Below is a small trained network, with its code and all its weights. Each question gives an input and a target symbol and asks what happens when units are switched off, that is, made to give their printed mean instead of their output.

import numpy as np


def w(rows, s, z=0):
    codes = np.array(rows[::2]) - 128.0
    scale = np.full(codes.shape[1], s)
    scale[-1] = z or s
    return codes * scale


def norm(h):
    return h / np.sqrt((h * h).mean(-1, keepdims=True) + 1e-5)


def softmax(a):
    e = np.exp(a - a.max(-1, keepdims=True))
    return e / e.sum(-1, keepdims=True)


def log_softmax(a):
    a = a - a.max(-1, keepdims=True)
    return a - np.log(np.exp(a).sum(-1, keepdims=True))


def net(x, mask):
    ids = ['αγδηθλπστ'.index(c) for c in x.split()]
    T = len(ids)
    res = E[ids] + P[:T]
    u = 0
    for l in range(2):
        r = norm(res)
        for j in range(3):
            rows = slice(3 * j, 3 * j + 3)
            q, k, v = (r @ M[l][rows].T for M in (Q, K, V))
            z = softmax(np.where(np.tri(T) > 0, q @ k.T / 3**0.5, -1e9)) @ v
            o = O[l][rows]
            res = res + np.where(mask[u + j], z, o[:, -1]) @ o[:, :-1]
        u += 3
    return log_softmax(norm(res)[-1] @ U[:, :-1].T + U[:, -1])


Q, K, V, O = {}, {}, {}, {}
E = w([
[123,133,151,130,197,121],'α',
[106,175,186,128,136,76],'γ',
[10,79,124,133,106,186],'δ',
[158,210,26,86,191,172],'η',
[123,153,110,149,39,134],'θ',
[166,163,130,184,127,134],'λ',
[227,107,100,66,132,3],'π',
[42,208,139,140,164,112],'σ',
[225,73,3,145,183,120],'τ',
],0.014)
P = w([
[214,123,81,246,254,59],'0',
[164,115,80,193,184,69],'1',
[170,83,105,50,129,112],'2',
[132,197,194,8,150,234],'3',
[112,104,106,186,132,78],'4',
[157,76,98,72,85,129],'5',
[128,193,185,43,109,246],'6',
[85,123,121,211,137,87],'7',
],0.0097)
Q[0] = w([
[149,134,142,108,97,88],'0.h1',
[72,80,108,166,133,106],'0.h1',
[106,181,127,200,168,58],'0.h1',
[96,128,62,110,125,73],'0.h2',
[125,176,120,29,118,138],'0.h2',
[165,79,112,146,135,108],'0.h2',
[150,170,142,98,85,185],'0.h3',
[195,66,124,63,127,115],'0.h3',
[109,8,121,49,87,188],'0.h3',
],0.016)
K[0] = w([
[176,125,108,108,124,96],'0.h1',
[100,106,103,115,140,171],'0.h1',
[104,224,70,66,155,180],'0.h1',
[134,126,92,98,142,94],'0.h2',
[83,168,110,100,107,104],'0.h2',
[180,97,120,109,143,139],'0.h2',
[140,145,137,152,69,160],'0.h3',
[182,97,143,93,126,72],'0.h3',
[158,5,181,122,112,146],'0.h3',
],0.019)
V[0] = w([
[136,65,47,90,131,150],'0.h1',
[166,3,214,180,78,99],'0.h1',
[134,218,45,53,131,120],'0.h1',
[238,140,130,94,180,147],'0.h2',
[58,198,98,104,140,57],'0.h2',
[98,156,187,46,135,192],'0.h2',
[175,116,236,216,47,123],'0.h3',
[124,252,2,124,47,118],'0.h3',
[119,99,209,92,62,68],'0.h3',
],0.0069)
O[0] = w([
[114,160,136,143,173,114,148],'0.h1',
[74,103,191,88,123,171,21],'0.h1',
[177,144,114,162,116,120,233],'0.h1',
[120,103,182,140,199,171,255],'0.h2',
[102,194,59,193,192,67,191],'0.h2',
[199,141,88,119,156,100,43],'0.h2',
[99,86,127,34,62,163,3],'0.h3',
[200,143,59,201,1,83,214],'0.h3',
[63,130,81,126,99,130,60],'0.h3',
],0.0085,0.0043)
Q[1] = w([
[92,132,211,138,106,185],'1.h1',
[146,78,116,103,90,49],'1.h1',
[174,112,160,8,91,142],'1.h1',
[95,215,103,64,111,171],'1.h2',
[81,62,181,203,104,113],'1.h2',
[77,103,98,73,138,131],'1.h2',
[137,202,45,81,157,113],'1.h3',
[64,118,124,209,146,25],'1.h3',
[89,85,174,182,113,47],'1.h3',
],0.016)
K[1] = w([
[117,81,191,136,122,166],'1.h1',
[146,155,139,133,100,62],'1.h1',
[173,40,158,73,102,100],'1.h1',
[120,93,81,130,124,197],'1.h2',
[73,164,186,133,113,105],'1.h2',
[105,102,112,66,154,146],'1.h2',
[179,192,130,121,135,85],'1.h3',
[25,193,49,179,141,184],'1.h3',
[81,214,124,199,101,250],'1.h3',
],0.017)
V[1] = w([
[162,42,185,108,128,120],'1.h1',
[118,201,173,149,88,36],'1.h1',
[113,142,189,92,91,172],'1.h1',
[143,4,92,94,129,153],'1.h2',
[114,203,208,72,130,74],'1.h2',
[184,130,158,108,107,169],'1.h2',
[140,154,160,148,156,139],'1.h3',
[186,162,118,158,135,94],'1.h3',
[192,49,142,60,119,78],'1.h3',
],0.014)
O[1] = w([
[199,86,152,99,95,107,80],'1.h1',
[102,151,217,157,97,209,176],'1.h1',
[152,135,160,169,103,48,1],'1.h1',
[127,188,77,84,189,190,67],'1.h2',
[171,154,219,174,73,114,89],'1.h2',
[144,162,177,4,139,94,96],'1.h2',
[98,166,123,130,78,115,180],'1.h3',
[195,211,175,93,108,158,244],'1.h3',
[151,99,148,226,128,250,113],'1.h3',
],0.011,0.0089)
U = w([
[125,115,240,118,241,109,98],'α',
[178,84,227,206,57,73,154],'γ',
[74,58,108,128,125,112,254],'δ',
[235,208,59,194,131,85,53],'η',
[123,122,100,86,2,172,160],'θ',
[218,119,167,32,79,106,175],'λ',
[198,104,223,151,145,244,111],'π',
[28,222,216,145,129,169,139],'σ',
[158,125,43,74,188,209,72],'τ',
],0.0093,0.0052)

Each question gives the input, a string of symbols that net reads in full, and the target symbol t.
The units are the heads (3 rows each of Q, K, V and O). Each row of codes is followed by its name. A weight is (code - 128) times the scale printed after its matrix; where a second scale follows, it is the last column's (O and U).
mask holds one flag per head, layer by layer. A switched-off head (its flag False) gives its mean, the last column of its rows in O, instead of its output. The means were averaged over made-up inputs and are rounded, as every weight is.
A unit's drop is (log p(t) with every unit on - log p(t) with that unit switched off) / (log p(t) with every unit on - log p(t) with every unit switched off).
The circuit of an input: a set's keep is (log p(t) with only the set's units on - log p(t) with every unit switched off) / (log p(t) with every unit on - log p(t) with every unit switched off). Starting from all 6 units, units are removed one at a time, each time the one whose removal leaves the highest keep (on an exact tie, the one counted first), for as long as the keep stays at least 0.8.
units of the circuit, in order: the units of the circuit, biggest drop first
unit that matters most: the unit with the biggest drop
heads that matter: for each layer, one digit per head in row order, 1 if its drop is at least 0.15 and else 0, layers parted by /
input π γ λ θ, target λ: units of the circuit, in order : (1.h1 0.h1 0.h2)
input π λ π π θ, target θ: heads that matter : 001 / 010
input λ γ α τ π τ λ θ, target γ: units of the circuit, in order : (1.h2)
input τ α α, target α: units of the circuit, in order : (0.h3 1.h1)
input π σ π π γ δ α τ, target δ: units of the circuit, in order : (0.h2 1.h3)
input δ π π α π, target δ: units of the circuit, in order : (1.h3 0.h3 0.h1)
input λ λ α η, target λ: heads that matter : 101 / 110
input θ τ σ γ π σ η γ, target γ: heads that matter : 001 / 010
input α τ α σ θ, target σ: heads that matter : 010 / 101
input π α α π π τ π θ, target θ: heads that matter : 001 / 000
input π η θ η α, target η: heads that matter : 101 / 000
input π η α π τ λ γ, target τ: heads that matter : 010 / 010
input π π π τ η τ δ, target τ: units of the circuit, in order : (0.h2 1.h2)
input γ η θ δ τ, target δ: heads that matter : 010 / 101
input λ α η γ λ π σ τ, target σ: units of the circuit, in order : (1.h1 0.h2)
input α α η θ θ α α, target θ: unit that matters most : 0.h3
input η θ π η π α, target α: units of the circuit, in order : (0.h3 1.h1 0.h1)
input θ π δ δ α, target δ: heads that matter : 000 / 001
input π σ λ π, target σ: units of the circuit, in order : (0.h2 1.h1)
input θ π π α, target π: units of the circuit, in order : (1.h3)
